Here is a tiny trained network, its code and every weight. The questions are about switching its units off for an input and a target symbol, where a switched-off unit gives its printed mean instead of its output.

import numpy as np


def w(rows, s, z=0):
    codes = np.array(rows[::2]) - 128.0
    scale = np.full(codes.shape[1], s)
    scale[-1] = z or s
    return codes * scale


def f(y):
    return np.maximum(y, 0)


def softmax(a):
    e = np.exp(a - a.max(-1, keepdims=True))
    return e / e.sum(-1, keepdims=True)


def log_softmax(a):
    a = a - a.max(-1, keepdims=True)
    return a - np.log(np.exp(a).sum(-1, keepdims=True))


def net(x, mask):
    ids = ['αβγδεζθλμξπστφψ'.index(c) for c in x.split()]
    T = len(ids)
    res = E[ids] + P[:T]
    u = 0
    for l in range(2):
        r = res
        for j in range(2):
            rows = slice(3 * j, 3 * j + 3)
            q, k, v = (r @ M[l][rows].T for M in (Q, K, V))
            z = softmax(np.where(np.tri(T) > 0, q @ k.T / 3**0.5, -1e9)) @ v
            o = O[l][rows]
            res = res + np.where(mask[u + j], z, o[:, -1]) @ o[:, :-1]
        u += 2
        y = f(res @ A[l][:, :-1].T + A[l][:, -1])
        res = res + np.where(mask[u : u + 4], y, B[l][:, -1]) @ B[l][:, :-1]
        u += 4
    return log_softmax(res[-1] @ U[:, :-1].T + U[:, -1])


Q, K, V, O, A, B = {}, {}, {}, {}, {}, {}
E = w([
[83,118,112,89,177,178,49,152],'α',
[41,94,161,102,179,143,93,151],'β',
[106,161,229,170,101,104,154,99],'γ',
[67,91,151,187,159,120,164,95],'δ',
[128,184,193,100,167,132,171,198],'ε',
[139,155,47,127,248,169,103,163],'ζ',
[177,106,137,110,236,122,116,126],'θ',
[33,135,137,123,214,120,167,179],'λ',
[55,103,156,109,93,227,38,139],'μ',
[132,183,183,68,142,160,68,151],'ξ',
[117,159,174,173,109,147,180,129],'π',
[27,48,137,195,76,178,164,113],'σ',
[179,149,159,141,192,82,145,26],'τ',
[36,135,145,139,131,207,147,142],'φ',
[159,209,105,106,126,232,158,123],'ψ',
],0.015)
P = w([
[128,146,131,234,141,135,110,131],'0',
[121,171,117,203,115,59,95,98],'1',
[143,73,183,99,175,163,162,117],'2',
[157,131,171,248,123,174,126,213],'3',
[109,170,94,142,82,59,107,127],'4',
[141,91,163,94,179,168,176,110],'5',
[169,137,174,234,96,188,147,204],'6',
[89,179,61,117,51,57,122,142],'7',
[155,114,154,86,187,150,197,121],'8',
[178,160,177,236,72,181,172,204],'9',
[80,189,34,98,31,55,136,158],'10',
[132,109,128,104,170,152,211,104],'11',
],0.013)
Q[0] = w([
[150,245,88,92,170,253,141,105],'L0H1',
[106,96,41,200,154,166,143,21],'L0H1',
[143,33,63,124,166,121,86,201],'L0H1',
[68,169,103,193,204,145,120,191],'L0H2',
[185,74,82,109,93,102,84,152],'L0H2',
[170,96,90,22,161,134,171,38],'L0H2',
],0.018)
K[0] = w([
[243,251,88,97,162,200,143,120],'L0H1',
[185,42,37,168,149,194,98,38],'L0H1',
[52,96,46,79,158,146,38,189],'L0H1',
[98,140,44,74,122,83,179,159],'L0H2',
[72,108,175,153,164,107,56,144],'L0H2',
[143,141,183,194,239,231,155,93],'L0H2',
],0.016)
V[0] = w([
[147,113,117,106,50,94,164,193],'L0H1',
[148,120,173,122,136,92,96,138],'L0H1',
[85,106,128,124,146,141,109,108],'L0H1',
[125,184,125,62,146,158,11,136],'L0H2',
[191,77,37,143,153,94,195,192],'L0H2',
[73,180,186,95,178,85,111,131],'L0H2',
],0.011)
O[0] = w([
[126,131,127,234,106,102,155,58,44],'L0H1',
[170,67,46,147,132,175,112,102,1],'L0H1',
[140,185,112,95,160,140,80,146,62],'L0H1',
[40,254,113,140,165,132,63,135,136],'L0H2',
[160,72,54,181,227,146,167,146,35],'L0H2',
[113,156,206,96,158,32,133,214,116],'L0H2',
],0.0065,0.0039)
A[0] = w([
[170,106,131,81,184,102,173,101,61],'L0N1',
[74,56,126,103,153,12,91,59,2],'L0N2',
[123,124,138,151,179,217,125,175,131],'L0N3',
[78,82,179,141,129,180,189,111,84],'L0N4',
],0.011,0.0021)
B[0] = w([
[78,127,133,94,48,171,79,73,164],'L0N1',
[68,159,2,207,175,233,60,48,141],'L0N2',
[179,104,175,205,101,50,174,29,255],'L0N3',
[201,143,165,55,146,119,103,124,249],'L0N4',
],0.0085)
Q[1] = w([
[130,111,170,230,148,205,127,225],'L1H1',
[142,156,94,133,96,85,109,116],'L1H1',
[148,89,63,39,127,149,99,168],'L1H1',
[110,99,154,153,91,103,113,188],'L1H2',
[29,129,239,193,82,101,152,7],'L1H2',
[95,124,155,61,196,131,203,62],'L1H2',
],0.015)
K[1] = w([
[78,37,71,136,100,41,63,184],'L1H1',
[106,127,158,124,160,68,165,113],'L1H1',
[144,87,226,167,215,208,70,159],'L1H1',
[143,133,131,143,120,78,87,154],'L1H2',
[84,137,2,48,73,39,206,93],'L1H2',
[113,179,130,95,226,160,229,73],'L1H2',
],0.014)
V[1] = w([
[117,94,138,151,143,241,71,174],'L1H1',
[116,77,135,128,48,127,36,59],'L1H1',
[249,207,87,125,97,103,73,166],'L1H1',
[120,111,150,155,179,107,169,178],'L1H2',
[241,169,59,93,141,8,82,93],'L1H2',
[181,144,143,167,66,166,134,161],'L1H2',
],0.013)
O[1] = w([
[96,77,96,174,94,113,229,138,2],'L1H1',
[108,10,75,87,56,52,72,116,136],'L1H1',
[184,255,51,116,146,172,137,62,230],'L1H1',
[97,187,190,127,188,79,166,189,31],'L1H2',
[237,121,9,125,133,81,222,148,141],'L1H2',
[182,98,181,167,142,131,50,134,207],'L1H2',
],0.0073,0.0083)
A[1] = w([
[199,42,217,129,144,224,201,149,163],'L1N1',
[73,136,107,221,133,54,126,2,3],'L1N2',
[81,180,120,12,130,89,103,179,50],'L1N3',
[158,13,141,70,125,228,160,139,103],'L1N4',
],0.011,0.0046)
B[1] = w([
[37,45,74,112,173,112,82,145,253],'L1N1',
[112,79,136,95,87,204,140,240,183],'L1N2',
[135,21,103,180,128,75,190,123,162],'L1N3',
[160,250,131,193,147,111,181,148,196],'L1N4',
],0.011,0.014)
U = w([
[109,132,117,108,123,165,165,172,98],'α',
[113,81,209,115,101,140,233,67,200],'β',
[208,131,197,96,88,66,113,136,196],'γ',
[90,117,76,133,139,129,133,149,73],'δ',
[133,176,142,104,169,135,99,217,61],'ε',
[181,123,157,171,152,134,185,151,92],'ζ',
[203,43,107,56,145,159,198,149,132],'θ',
[81,137,131,134,155,136,160,169,88],'λ',
[137,121,139,76,90,129,124,175,125],'μ',
[92,230,75,108,81,90,114,124,185],'ξ',
[172,55,103,85,207,160,80,58,196],'π',
[152,88,88,242,133,122,116,109,2],'σ',
[175,87,108,138,94,103,159,101,100],'τ',
[81,123,177,151,111,132,119,81,61],'φ',
[202,62,208,253,120,231,155,103,116],'ψ',
],0.0068,0.0048)

Each question gives the input, a string of symbols that net reads in full, and the target symbol t.
The units are the heads (3 rows each of Q, K, V and O) and the neurons (one row each of A and B). Each row of codes is followed by its name. A weight is (code - 128) times the scale printed after its matrix; where a second scale follows, it is the last column's (O, A, B and U).
mask holds one flag per unit, layer by layer, with each layer's heads first. A switched-off unit (its flag False) gives its mean, the last column of its rows in O or B, instead of its output. The means were averaged over made-up inputs and are rounded, as every weight is.
A unit's drop is (log p(t) with every unit on - log p(t) with that unit switched off) / (log p(t) with every unit on - log p(t) with every unit switched off).
The circuit of an input: a set's keep is (log p(t) with only the set's units on - log p(t) with every unit switched off) / (log p(t) with every unit on - log p(t) with every unit switched off). Starting from all 12 units, units are removed one at a time, each time the one whose removal leaves the highest keep (on an exact tie, the one counted first), for as long as the keep stays at least 0.8.
units of the circuit, in order: the units of the circuit, biggest drop first
k most important neurons of layer l: the k neurons of layer l with the biggest drops, biggest first
which heads matter: for each layer, one digit per head in row order, 1 if its drop is at least 0.15 and else 0, layers parted by /
input π σ ζ φ, target σ: which heads matter : 01 / 10
input ψ ψ π θ σ, target ψ: which heads matter : 11 / 01
input σ σ ψ π, target σ: units of the circuit, in order : (L0H2 L1N4 L1N1 L1H1)
input ψ γ σ ζ μ, target φ: units of the circuit, in order : (L1H2 L0N4 L1N3 L0H2)
input π ψ α ψ ζ, target ε: 2 most important neurons of layer 1 : (L1N2 L1N3)
input σ σ ζ ψ θ ψ θ σ ε, target π: 2 most important neurons of layer 1 : (L1N1 L1N2)
input ψ ψ ψ ψ ε φ ψ, target ε: units of the circuit, in order : (L0H2 L1H1)
input ψ ε β σ σ, target ψ: units of the circuit, in order : (L0H2 L1H2 L1N2)
input ψ π ε θ π ψ ζ ζ, target ε: units of the circuit, in order : (L0H2 L1H2)
input ξ θ π λ, target θ: units of the circuit, in order : (L1H2)
input σ σ ψ π γ ψ λ, target γ: units of the circuit, in order : (L0H2 L1H1)
input ψ π π ε π ψ ψ λ, target λ: which heads matter : 11 / 11
input φ π ζ ψ μ λ σ ξ ψ ψ, target ξ: which heads matter : 01 / 00
input ψ ψ ζ θ π, target γ: units of the circuit, in order : (L1N1 L1H1 L0H1)
input ψ γ θ π σ ψ π π π π θ ζ, target θ: which heads matter : 01 / 01
input ψ ψ ψ ζ ε, target ζ: 2 most important neurons of layer 1 : (L1N3 L1N1)
input π ψ ψ σ ψ ζ π β, target δ: units of the circuit, in order : (L0N2 L1N3 L0N3 L0H2)
input π ψ ψ ψ β, target δ: units of the circuit, in order : (L0N2 L1N3 L0H2 L0N3)
input ε α θ π α ψ ψ β γ π, target β: units of the circuit, in order : (L1H2 L1H1 L0N2 L0N3)
input ε π σ ψ ε π γ ψ τ ψ λ λ, target β: which heads matter : 00 / 01
input π λ θ γ ψ μ π τ, target θ: which heads matter : 00 / 01
input ζ β ψ φ ψ θ ψ π θ ψ, target π: 2 most important neurons of layer 1 : (L1N1 L1N4)
input ψ ξ γ μ ζ ψ ψ, target ζ: units of the circuit, in order : (L1H2 L0N3 L0H2 L1H1)
input θ π γ ψ μ α π ψ ψ σ ζ μ, target θ: which heads matter : 01 / 01
input β ψ ψ π λ ζ, target θ: which heads matter : 11 / 01
input ψ π ψ δ ε ψ σ ψ π ψ γ, target μ: which heads matter : 10 / 10
input δ λ ε ψ θ ζ ψ, target θ: which heads matter : 01 / 11
input ε π τ γ γ ψ ψ, target γ: which heads matter : 01 / 10
input σ ψ π γ α π π, target α: which heads matter : 01 / 11
input σ π β ψ α σ, target π: 3 most important neurons of layer 0 : (L0N4 L0N3 L0N1)
